Below are the code and all the weights of a small trained network. Each question names an input and a target symbol and asks about switching units off, where a switched-off unit gives its printed mean instead of its output.

import numpy as np


def w(rows, s, z=0):
    codes = np.array(rows[::2]) - 128.0
    scale = np.full(codes.shape[1], s)
    scale[-1] = z or s
    return codes * scale


def f(y):
    return np.maximum(y, 0)


def softmax(a):
    e = np.exp(a - a.max(-1, keepdims=True))
    return e / e.sum(-1, keepdims=True)


def log_softmax(a):
    a = a - a.max(-1, keepdims=True)
    return a - np.log(np.exp(a).sum(-1, keepdims=True))


def net(x, mask):
    ids = ['βγδεζηθμξπτφψω'.index(c) for c in x.split()]
    T = len(ids)
    res = E[ids] + P[:T]
    u = 0
    for l in range(2):
        r = res
        for j in range(3):
            rows = slice(3 * j, 3 * j + 3)
            q, k, v = (r @ M[l][rows].T for M in (Q, K, V))
            z = softmax(np.where(np.tri(T) > 0, q @ k.T / 3**0.5, -1e9)) @ v
            o = O[l][rows]
            res = res + np.where(mask[u + j], z, o[:, -1]) @ o[:, :-1]
        u += 3
        y = f(res @ A[l][:, :-1].T + A[l][:, -1])
        res = res + np.where(mask[u : u + 12], y, B[l][:, -1]) @ B[l][:, :-1]
        u += 12
    return log_softmax(res[-1] @ U[:, :-1].T + U[:, -1])


Q, K, V, O, A, B = {}, {}, {}, {}, {}, {}
E = w([
[2,173,111,186],'β',
[177,174,162,70],'γ',
[43,83,14,120],'δ',
[28,67,97,18],'ε',
[211,81,115,156],'ζ',
[161,180,169,82],'η',
[186,59,29,75],'θ',
[98,155,180,213],'μ',
[75,201,161,7],'ξ',
[159,125,213,74],'π',
[169,136,219,202],'τ',
[149,122,174,77],'φ',
[137,80,209,62],'ψ',
[162,179,36,208],'ω',
],0.009)
P = w([
[173,255,116,4],'0',
[130,130,107,123],'1',
[131,114,121,136],'2',
[123,91,130,142],'3',
[115,72,139,149],'4',
[108,59,153,154],'5',
[105,51,156,159],'6',
],0.0061)
Q[0] = w([
[75,119,88,97],'L0H0',
[154,126,229,82],'L0H0',
[111,131,58,145],'L0H0',
[114,66,154,157],'L0H1',
[122,180,53,131],'L0H1',
[100,87,85,180],'L0H1',
[149,77,87,237],'L0H2',
[192,72,123,40],'L0H2',
[113,87,39,252],'L0H2',
],0.016)
K[0] = w([
[44,100,92,37],'L0H0',
[202,202,159,102],'L0H0',
[57,63,110,134],'L0H0',
[199,167,106,154],'L0H1',
[54,29,138,181],'L0H1',
[159,80,106,226],'L0H1',
[157,18,160,194],'L0H2',
[197,140,76,35],'L0H2',
[110,9,143,181],'L0H2',
],0.013)
V[0] = w([
[229,221,194,90],'L0H0',
[133,43,196,140],'L0H0',
[133,201,95,105],'L0H0',
[208,159,73,150],'L0H1',
[27,89,205,98],'L0H1',
[36,84,175,108],'L0H1',
[109,103,254,185],'L0H2',
[83,41,77,64],'L0H2',
[43,246,130,125],'L0H2',
],0.0063)
O[0] = w([
[174,202,197,155,151],'L0H0',
[146,16,176,83,3],'L0H0',
[119,218,117,157,219],'L0H0',
[169,162,79,157,222],'L0H1',
[82,91,187,96,4],'L0H1',
[67,77,180,98,21],'L0H1',
[161,90,233,168,27],'L0H2',
[115,2,63,98,79],'L0H2',
[13,200,171,132,240],'L0H2',
],0.0069,0.0021)
A[0] = w([
[35,169,106,165,255],'L0N0',
[103,117,75,22,208],'L0N1',
[199,100,130,93,242],'L0N2',
[48,200,148,104,219],'L0N3',
[81,119,204,2,202],'L0N4',
[128,128,128,128,127],'L0N5',
[96,24,166,138,163],'L0N6',
[219,95,153,77,220],'L0N7',
[170,130,83,160,108],'L0N8',
[122,185,141,202,193],'L0N9',
[176,165,196,187,211],'L0N10',
[156,136,44,210,204],'L0N11',
],0.0088,0.0034)
B[0] = w([
[14,149,97,169,255],'L0N0',
[38,87,103,45,177],'L0N1',
[185,213,130,26,161],'L0N2',
[8,147,201,139,239],'L0N3',
[178,156,254,28,174],'L0N4',
[128,128,128,128,128],'L0N5',
[186,147,12,164,157],'L0N6',
[219,246,147,37,159],'L0N7',
[202,174,95,116,179],'L0N8',
[135,149,126,224,240],'L0N9',
[170,105,223,208,215],'L0N10',
[204,176,44,152,250],'L0N11',
],0.0066,0.0084)
Q[1] = w([
[118,155,99,177],'L1H0',
[140,207,108,95],'L1H0',
[145,132,106,78],'L1H0',
[182,237,173,98],'L1H1',
[161,109,2,131],'L1H1',
[97,172,104,2],'L1H1',
[121,155,182,190],'L1H2',
[142,140,73,214],'L1H2',
[243,94,142,151],'L1H2',
],0.0071)
K[1] = w([
[104,100,130,159],'L1H0',
[132,110,93,188],'L1H0',
[155,112,107,117],'L1H0',
[189,211,144,113],'L1H1',
[160,44,69,114],'L1H1',
[108,162,101,2],'L1H1',
[143,133,194,172],'L1H2',
[156,161,95,222],'L1H2',
[218,171,124,98],'L1H2',
],0.008)
V[1] = w([
[125,88,88,178],'L1H0',
[145,206,96,148],'L1H0',
[132,95,177,158],'L1H0',
[29,123,77,253],'L1H1',
[164,174,93,183],'L1H1',
[176,179,30,61],'L1H1',
[126,135,65,205],'L1H2',
[56,150,146,50],'L1H2',
[218,99,164,144],'L1H2',
],0.0053)
O[1] = w([
[139,188,114,125,118],'L1H0',
[129,149,179,88,255],'L1H0',
[99,125,91,133,92],'L1H0',
[138,2,111,148,237],'L1H1',
[76,103,143,150,219],'L1H1',
[59,147,107,73,170],'L1H1',
[110,78,172,94,215],'L1H2',
[183,132,86,125,128],'L1H2',
[75,164,142,160,49],'L1H2',
],0.0071,0.0099)
A[1] = w([
[85,103,156,167,253],'L1N0',
[149,87,142,89,146],'L1N1',
[163,110,54,152,153],'L1N2',
[81,137,155,143,196],'L1N3',
[76,133,163,141,202],'L1N4',
[158,119,186,164,98],'L1N5',
[137,82,110,185,81],'L1N6',
[87,138,140,121,148],'L1N7',
[128,77,121,84,86],'L1N8',
[161,145,94,87,139],'L1N9',
[111,122,156,119,206],'L1N10',
[251,149,146,134,116],'L1N11',
],0.012,0.004)
B[1] = w([
[116,93,49,102,252],'L1N0',
[134,74,241,84,156],'L1N1',
[120,202,92,224,178],'L1N2',
[198,118,89,119,216],'L1N3',
[209,122,86,117,223],'L1N4',
[186,89,124,211,202],'L1N5',
[207,230,187,36,197],'L1N6',
[174,99,95,86,172],'L1N7',
[112,142,234,178,174],'L1N8',
[48,110,92,140,187],'L1N9',
[191,132,120,94,173],'L1N10',
[2,58,158,186,206],'L1N11',
],0.0077,0.012)
U = w([
[136,69,195,107,160],'β',
[150,200,46,207,206],'γ',
[90,82,176,35,186],'δ',
[2,22,92,180,48],'ε',
[219,191,157,34,121],'ζ',
[236,135,129,139,28],'η',
[121,177,74,45,1],'θ',
[122,98,146,147,97],'μ',
[127,120,139,134,191],'ξ',
[156,191,204,149,138],'π',
[106,91,146,223,17],'τ',
[152,154,165,112,172],'φ',
[37,186,170,144,163],'ψ',
[168,32,39,65,172],'ω',
],0.0063,0.004)

Each question gives the input, a string of symbols that net reads in full, and the target symbol t.
The units are the heads (3 rows each of Q, K, V and O) and the neurons (one row each of A and B). Each row of codes is followed by its name. A weight is (code - 128) times the scale printed after its matrix; where a second scale follows, it is the last column's (O, A, B and U).
mask holds one flag per unit, layer by layer, with each layer's heads first. A switched-off unit (its flag False) gives its mean, the last column of its rows in O or B, instead of its output. The means were averaged over made-up inputs and are rounded, as every weight is.
A unit's drop is (log p(t) with every unit on - log p(t) with that unit switched off) / (log p(t) with every unit on - log p(t) with every unit switched off).
The circuit of an input: a set's keep is (log p(t) with only the set's units on - log p(t) with every unit switched off) / (log p(t) with every unit on - log p(t) with every unit switched off). Starting from the 12 units with the biggest drops (on a tie, the unit counted first), units are removed one at a time, each time the one whose removal leaves the highest keep (on an exact tie, the one counted first), for as long as the keep stays at least 0.8.
circuit, biggest first: the units of the circuit, biggest drop first
unit that matters most: the unit with the biggest drop
top k neurons: the k neurons with the biggest drops, biggest first
top k neurons in layer l: the k neurons of layer l with the biggest drops, biggest first
which heads matter: for each layer, one digit per head in row order, 1 if its drop is at least 0.15 and else 0, layers parted by /
input π β η, target π: which heads matter : 100 / 010
input ω μ ε ω π π ξ, target ζ: circuit, biggest first : (L0N4 L0H1 L1N11 L1H1)
input φ ω ψ ω π δ, target ε: unit that matters most : L0H0
input ψ η β ω β π, target ψ: top 3 neurons : (L1N11 L0N4 L0N7)
input ω ω β β ω, target ω: top 2 neurons in layer 0 : (L0N11 L0N9)
input ζ ω ω ω δ π, target ζ: which heads matter : 001 / 011
input β π ω ω γ, target β: which heads matter : 101 / 011
input ξ ω ω ε, target δ: which heads matter : 100 / 001
input π β ω ψ ω β, target γ: which heads matter : 111 / 111
input γ μ ω φ ζ, target ψ: top 2 neurons : (L1N11 L0N7)
input η ω ω ω π, target η: which heads matter : 101 / 000
input ω β ω ω π ω γ, target ω: which heads matter : 110 / 010
input ψ ω ω τ, target τ: top 3 neurons in layer 0 : (L0N10 L0N0 L0N7)
input ψ ζ ω θ φ, target ψ: unit that matters most : L1H1
input ζ β ω θ ω ω ξ, target ζ: which heads matter : 000 / 010
input ω β δ, target ε: which heads matter : 101 / 000
input ω ω μ η ξ φ π, target ω: top 2 neurons : (L1N0 L0N11)
input β β β τ γ ω π, target β: top 2 neurons in layer 0 : (L0N3 L0N0)
input θ ζ γ ω ω β η, target θ: which heads matter : 001 / 010
input π β β φ, target π: unit that matters most : L1H1
input θ β π, target θ: which heads matter : 001 / 010
input τ ε ζ τ ψ, target τ: top 4 neurons : (L1N11 L0N10 L1N5 L1N6)
input ζ β β ψ τ, target τ: top 4 neurons : (L0N10 L1N11 L1N5 L0N0)
input π φ π θ ψ, target π: top 2 neurons : (L0N4 L1N0)
input ε ω θ η γ, target ε: top 2 neurons in layer 1 : (L1N11 L1N9)
input β ω β ω ψ, target β: which heads matter : 001 / 011
